Below is a small trained network, with its code and all its weights. Each question gives an input and a class and asks what happens when units are switched off, that is, made to give their printed mean instead of their output.

import numpy as np


def w(rows, s, z=0):
    codes = np.array(rows[::2]) - 128.0
    scale = np.full(codes.shape[1], s)
    scale[-1] = z or s
    return codes * scale


def f(y):
    return y / 2 * (1 + np.tanh(0.7978845608 * (y + 0.044715 * y**3)))


def log_softmax(a):
    a = a - a.max(-1, keepdims=True)
    return a - np.log(np.exp(a).sum(-1, keepdims=True))


def net(x, mask):
    res = np.array(x, float).reshape(1, 4) / 4 @ E
    y = f(res @ A[0][:, :-1].T + A[0][:, -1])
    res = res + np.where(mask, y, B[0][:, -1]) @ B[0][:, :-1]
    return log_softmax(res[-1] @ U[:, :-1].T + U[:, -1])


A, B = {}, {}
E = w([
[83,185,179,126,193,77,77,242,119,164],'x0',
[127,145,66,24,202,101,74,113,112,102],'x1',
[67,63,57,88,54,85,75,86,222,67],'x2',
[115,90,144,71,244,77,188,153,167,154],'x3',
],0.011)
A[0] = w([
[166,246,170,141,121,155,152,169,71,155,191],'N0',
[116,137,87,95,120,93,103,165,161,139,144],'N1',
[161,116,87,130,94,180,191,91,89,121,115],'N2',
[136,134,140,99,117,83,112,117,138,110,137],'N3',
[152,211,165,103,165,153,160,194,83,171,157],'N4',
[186,143,133,73,170,105,145,90,78,133,142],'N5',
[116,144,147,74,172,119,160,152,143,110,212],'N6',
[135,189,147,168,143,102,146,157,138,154,186],'N7',
[119,66,107,150,147,161,138,67,163,150,202],'N8',
[139,95,149,159,51,154,132,123,174,138,135],'N9',
[167,102,104,99,104,134,166,69,94,89,151],'N10',
[126,208,176,193,115,124,124,195,69,132,198],'N11',
[152,191,155,136,124,154,104,130,71,154,173],'N12',
[79,98,141,149,104,169,192,95,161,134,187],'N13',
[124,128,111,83,129,69,120,167,153,123,247],'N14',
[166,81,97,130,88,127,180,73,146,86,252],'N15',
],0.012,0.0032)
B[0] = w([
[155,223,63,168,197,121,102,156,8,146,255],'N0',
[97,137,103,143,146,112,160,113,113,164,167],'N1',
[104,132,161,187,132,120,148,80,152,46,197],'N2',
[108,132,124,105,165,145,150,111,110,133,146],'N3',
[141,169,95,83,134,90,128,123,96,185,250],'N4',
[172,118,112,104,155,184,162,155,188,184,184],'N5',
[101,84,145,105,132,110,128,83,209,143,183],'N6',
[84,174,98,134,110,90,98,114,90,93,193],'N7',
[183,107,112,152,101,151,193,105,139,94,181],'N8',
[141,42,195,49,80,122,133,97,184,186,201],'N9',
[154,169,117,155,130,137,193,138,120,68,190],'N10',
[117,155,117,209,103,142,84,185,88,73,248],'N11',
[133,154,93,161,142,139,117,185,75,90,203],'N12',
[154,104,197,129,99,105,165,76,181,112,186],'N13',
[96,127,134,129,131,131,108,107,177,190,180],'N14',
[170,152,122,147,125,137,248,75,107,114,218],'N15',
],0.011,0.017)
U = w([
[133,166,80,94,129,92,163,111,75,169,53],'0',
[166,60,169,117,112,81,163,96,188,95,138],'1',
[4,78,145,95,159,116,97,120,180,170,216],'2',
[157,68,127,70,124,201,165,132,174,156,252],'3',
[116,131,132,161,142,193,168,97,104,75,29],'4',
[90,94,196,137,74,136,80,203,104,102,86],'5',
[117,166,89,138,148,99,90,245,56,106,135],'6',
],0.011,0.0017)

Each question gives the input, the list of numbers given to net, and the class t.
The units are the neurons (one row each of A and B). Each row of codes is followed by its name. A weight is (code - 128) times the scale printed after its matrix; where a second scale follows, it is the last column's (A, B and U).
mask holds one flag per neuron, in row order. A switched-off neuron (its flag False) gives its mean, the last column of its row in B, instead of its output. The means were averaged over made-up inputs and are rounded, as every weight is.
A unit's drop is (log p(t) with every unit on - log p(t) with that unit switched off) / (log p(t) with every unit on - log p(t) with every unit switched off).
The circuit of an input: a set's keep is (log p(t) with only the set's units on - log p(t) with every unit switched off) / (log p(t) with every unit on - log p(t) with every unit switched off). Starting from the 12 units with the biggest drops (on a tie, the unit counted first), units are removed one at a time, each time the one whose removal leaves the highest keep (on an exact tie, the one counted first), for as long as the keep stays at least 0.8.
units of the circuit, in order: the units of the circuit, biggest drop first
unit that matters most: the unit with the biggest drop
k most important neurons: the k neurons with the biggest drops, biggest first
drop when u is switched off: that unit's drop, to one decimal
input [-1,7,-2,-1], class 3: units of the circuit, in order	(N0, N5)
input [2,-8,0,7], class 2: unit that matters most	N15
input [-8,5,-2,7], class 1: 2 most important neurons	(N0, N2)
input [-2,6,7,2], class 1: 2 most important neurons	(N0, N4)
input [-2,3,-8,5], class 6: 3 most important neurons	(N15, N0, N9)
input [1,-8,0,7], class 1: 2 most important neurons	(N0, N13)
input [-5,7,7,0], class 4: 2 most important neurons	(N9, N10)
input [-2,8,4,0], class 3: 2 most important neurons	(N0, N4)
input [3,-3,2,0], class 5: units of the circuit, in order	(N0, N15)
input [-4,7,5,6], class 3: drop when N5 is switched off	0.1
input [-6,7,1,8], class 3: drop when N5 is switched off	0.2
input [0,-4,1,-1], class 1: drop when N0 is switched off	0.1
